Here is a tiny trained network, its code and every weight. The questions are about switching its units off for an input and a target symbol, where a switched-off unit gives its printed mean instead of its output.

import numpy as np


def w(rows, s, z=0):
    codes = np.array(rows[::2]) - 128.0
    scale = np.full(codes.shape[1], s)
    scale[-1] = z or s
    return codes * scale


def softmax(a):
    e = np.exp(a - a.max(-1, keepdims=True))
    return e / e.sum(-1, keepdims=True)


def log_softmax(a):
    a = a - a.max(-1, keepdims=True)
    return a - np.log(np.exp(a).sum(-1, keepdims=True))


def net(x, mask):
    ids = ['αεηθλμξπστφω'.index(c) for c in x.split()]
    T = len(ids)
    res = E[ids] + P[:T]
    u = 0
    for l in range(3):
        r = res
        for j in range(2):
            rows = slice(2 * j, 2 * j + 2)
            q, k, v = (r @ M[l][rows].T for M in (Q, K, V))
            z = softmax(np.where(np.tri(T) > 0, q @ k.T / 2**0.5, -1e9)) @ v
            o = O[l][rows]
            res = res + np.where(mask[u + j], z, o[:, -1]) @ o[:, :-1]
        u += 2
    return log_softmax(res[-1] @ U[:, :-1].T + U[:, -1])


Q, K, V, O = {}, {}, {}, {}
E = w([
[134,169,93,126,179,64,131,74,126,136,201],'α',
[99,117,107,141,113,162,82,119,202,122,161],'ε',
[133,149,73,130,172,102,79,82,31,97,92],'η',
[156,174,138,109,32,115,162,188,70,109,224],'θ',
[42,204,160,47,128,112,176,130,115,187,177],'λ',
[64,194,116,144,176,130,145,94,136,106,155],'μ',
[80,217,63,105,208,8,128,147,5,180,121],'ξ',
[240,152,147,193,107,87,60,191,59,110,179],'π',
[155,106,121,136,212,107,136,176,140,136,101],'σ',
[91,150,105,79,217,34,84,145,185,121,194],'τ',
[122,95,102,144,168,82,183,160,144,60,150],'φ',
[159,63,105,110,185,93,147,108,135,170,130],'ω',
],0.02)
P = w([
[185,140,102,172,105,72,231,126,176,181,10],'0',
[111,145,118,103,110,137,148,124,88,64,125],'1',
[124,134,99,119,124,149,172,117,111,64,161],'2',
[139,111,113,105,122,150,124,118,116,104,107],'3',
[111,115,116,100,106,164,110,116,108,93,131],'4',
[146,132,111,119,113,150,111,96,107,82,149],'5',
[136,130,116,96,129,152,111,127,132,114,148],'6',
[152,132,133,103,107,135,136,147,121,132,158],'7',
[134,130,127,104,84,167,145,151,115,123,171],'8',
[155,138,144,101,109,105,139,139,133,125,174],'9',
],0.013)
Q[0] = w([
[77,135,70,40,128,95,254,112,109,45,176],'0.h1',
[63,197,161,151,95,81,157,152,199,71,112],'0.h1',
[81,119,116,139,109,146,126,103,172,132,122],'0.h2',
[164,33,175,96,128,150,12,144,63,187,129],'0.h2',
],0.0069)
K[0] = w([
[128,123,160,200,82,88,174,156,133,200,55],'0.h1',
[137,132,107,114,93,83,203,92,107,110,65],'0.h1',
[91,140,137,154,132,160,95,129,145,153,79],'0.h2',
[110,150,152,135,173,128,2,126,139,101,193],'0.h2',
],0.01)
V[0] = w([
[114,51,126,98,134,141,172,83,133,249,117],'0.h1',
[160,46,2,97,85,152,84,91,147,134,178],'0.h1',
[125,173,118,150,155,161,88,177,155,121,129],'0.h2',
[187,193,164,207,122,130,138,40,228,184,152],'0.h2',
],0.0069)
O[0] = w([
[114,157,54,143,197,158,121,147,189,247,153,3],'0.h1',
[107,93,92,80,143,156,67,186,61,111,46,43],'0.h1',
[131,174,164,216,228,152,149,159,167,179,64,115],'0.h2',
[152,172,116,81,182,75,37,81,99,91,117,126],'0.h2',
],0.011,0.0033)
Q[1] = w([
[179,201,168,69,102,112,110,160,134,137,187],'1.h1',
[54,180,154,94,155,77,196,79,156,105,153],'1.h1',
[48,120,156,119,144,3,150,145,64,118,249],'1.h2',
[68,195,133,114,178,201,204,72,141,110,169],'1.h2',
],0.007)
K[1] = w([
[159,143,194,216,38,110,83,180,137,104,91],'1.h1',
[166,154,37,130,62,47,165,152,254,202,91],'1.h1',
[187,175,100,200,96,54,164,120,176,162,41],'1.h2',
[118,203,104,165,168,73,217,87,168,146,68],'1.h2',
],0.0056)
V[1] = w([
[189,157,109,124,48,101,60,253,191,109,130],'1.h1',
[213,187,212,116,170,142,119,213,96,184,170],'1.h1',
[82,113,131,238,188,100,186,229,237,62,57],'1.h2',
[152,77,44,195,154,193,216,146,57,88,33],'1.h2',
],0.0061)
O[1] = w([
[52,102,44,60,189,139,130,70,49,95,112,253],'1.h1',
[205,62,133,208,71,149,197,138,131,99,62,238],'1.h1',
[254,117,181,30,118,158,113,207,207,62,164,134],'1.h2',
[46,147,23,214,2,177,90,214,166,102,169,70],'1.h2',
],0.0087,0.006)
Q[2] = w([
[134,91,189,185,190,189,63,135,129,173,112],'2.h1',
[166,166,79,112,196,105,193,109,173,103,156],'2.h1',
[96,135,254,241,161,150,77,132,161,127,81],'2.h2',
[159,22,126,149,95,164,59,106,97,167,95],'2.h2',
],0.0067)
K[2] = w([
[112,95,123,23,98,252,91,114,71,132,176],'2.h1',
[192,138,155,149,139,59,149,73,152,187,85],'2.h1',
[61,86,197,168,189,182,154,146,89,95,220],'2.h2',
[93,58,254,185,179,185,126,138,51,48,168],'2.h2',
],0.0059)
V[2] = w([
[103,142,181,135,64,238,149,66,161,113,95],'2.h1',
[173,227,108,191,112,114,98,87,144,118,101],'2.h1',
[38,172,145,142,123,81,195,94,137,97,255],'2.h2',
[135,8,153,175,146,73,187,199,60,214,200],'2.h2',
],0.0055)
O[2] = w([
[176,88,73,172,129,93,199,143,97,121,202,2],'2.h1',
[157,140,109,246,103,108,29,147,129,100,110,195],'2.h1',
[168,93,105,78,30,85,108,160,80,164,86,108],'2.h2',
[162,198,96,148,88,174,159,64,128,143,68,137],'2.h2',
],0.012,0.0097)
U = w([
[111,83,191,117,104,122,64,111,89,167,88,1],'α',
[142,95,117,106,229,139,117,177,44,143,210,231],'ε',
[71,121,101,152,89,71,139,167,134,151,178,193],'η',
[97,116,46,23,88,39,214,81,132,77,93,44],'θ',
[202,123,137,102,153,110,169,86,88,173,179,130],'λ',
[195,82,210,142,129,84,94,165,73,166,206,113],'μ',
[170,173,136,113,70,147,135,144,155,139,102,56],'ξ',
[90,125,159,178,137,98,211,92,138,23,97,138],'π',
[187,195,93,106,173,134,183,155,144,93,180,176],'σ',
[161,129,191,30,157,149,154,139,106,93,94,118],'τ',
[190,161,53,2,119,109,134,174,125,77,150,137],'φ',
[152,165,41,84,169,192,124,134,116,172,145,190],'ω',
],0.0045,0.0022)

Each question gives the input, a string of symbols that net reads in full, and the target symbol t.
The units are the heads (2 rows each of Q, K, V and O). Each row of codes is followed by its name. A weight is (code - 128) times the scale printed after its matrix; where a second scale follows, it is the last column's (O and U).
mask holds one flag per head, layer by layer. A switched-off head (its flag False) gives its mean, the last column of its rows in O, instead of its output. The means were averaged over made-up inputs and are rounded, as every weight is.
A unit's drop is (log p(t) with every unit on - log p(t) with that unit switched off) / (log p(t) with every unit on - log p(t) with every unit switched off).
The circuit of an input: a set's keep is (log p(t) with only the set's units on - log p(t) with every unit switched off) / (log p(t) with every unit on - log p(t) with every unit switched off). Starting from all 6 units, units are removed one at a time, each time the one whose removal leaves the highest keep (on an exact tie, the one counted first), for as long as the keep stays at least 0.8.
units of the circuit, in order: the units of the circuit, biggest drop first
most important unit: the unit with the biggest drop
heads that matter: for each layer, one digit per head in row order, 1 if its drop is at least 0.15 and else 0, layers parted by /
input α σ ω, target α: most important unit : 0.h2
input λ π φ μ τ, target λ: units of the circuit, in order : (0.h1; 1.h2; 0.h2)
input τ α ε ξ μ, target τ: units of the circuit, in order : (1.h2; 2.h1)
input λ α π θ ω σ ω θ, target λ: heads that matter : 10 / 01 / 00
input λ ε π μ λ φ η φ τ ξ, target λ: heads that matter : 10 / 01 / 00
input π ξ τ λ, target π: heads that matter : 01 / 10 / 01
input ξ μ τ α π ε π λ μ τ, target ξ: units of the circuit, in order : (2.h2; 0.h1; 1.h1)
input α φ π φ, target α: units of the circuit, in order : (0.h2; 2.h1; 1.h2; 2.h2)
input π η π π ξ ξ ξ η ε α, target π: units of the circuit, in order : (1.h1; 0.h2; 2.h2)
input σ τ σ, target σ: units of the circuit, in order : (1.h2; 0.h1; 2.h2)
input ε τ τ α μ τ η π α, target ε: units of the circuit, in order : (2.h2; 0.h2; 0.h1)
input θ λ ξ π φ, target θ: heads that matter : 01 / 01 / 01
input λ π α, target λ: heads that matter : 10 / 01 / 00
input τ λ μ τ ξ, target τ: most important unit : 1.h2
input σ α τ θ π α, target σ: units of the circuit, in order : (1.h2; 2.h2; 0.h1)
input η τ σ α η θ σ τ, target η: heads that matter : 00 / 01 / 00
input θ α ξ σ μ ξ π π θ μ, target θ: units of the circuit, in order : (2.h2; 0.h2; 1.h1; 1.h2)
input ξ ε μ θ, target ξ: units of the circuit, in order : (2.h2; 0.h1; 2.h1)
input ω ξ π τ π η θ θ λ, target ω: heads that matter : 10 / 00 / 00
input ε μ τ λ ω θ, target ε: most important unit : 2.h2
input ω ξ η π α ω, target π: units of the circuit, in order : (0.h1; 2.h2)
input α μ μ θ, target α: heads that matter : 01 / 01 / 10
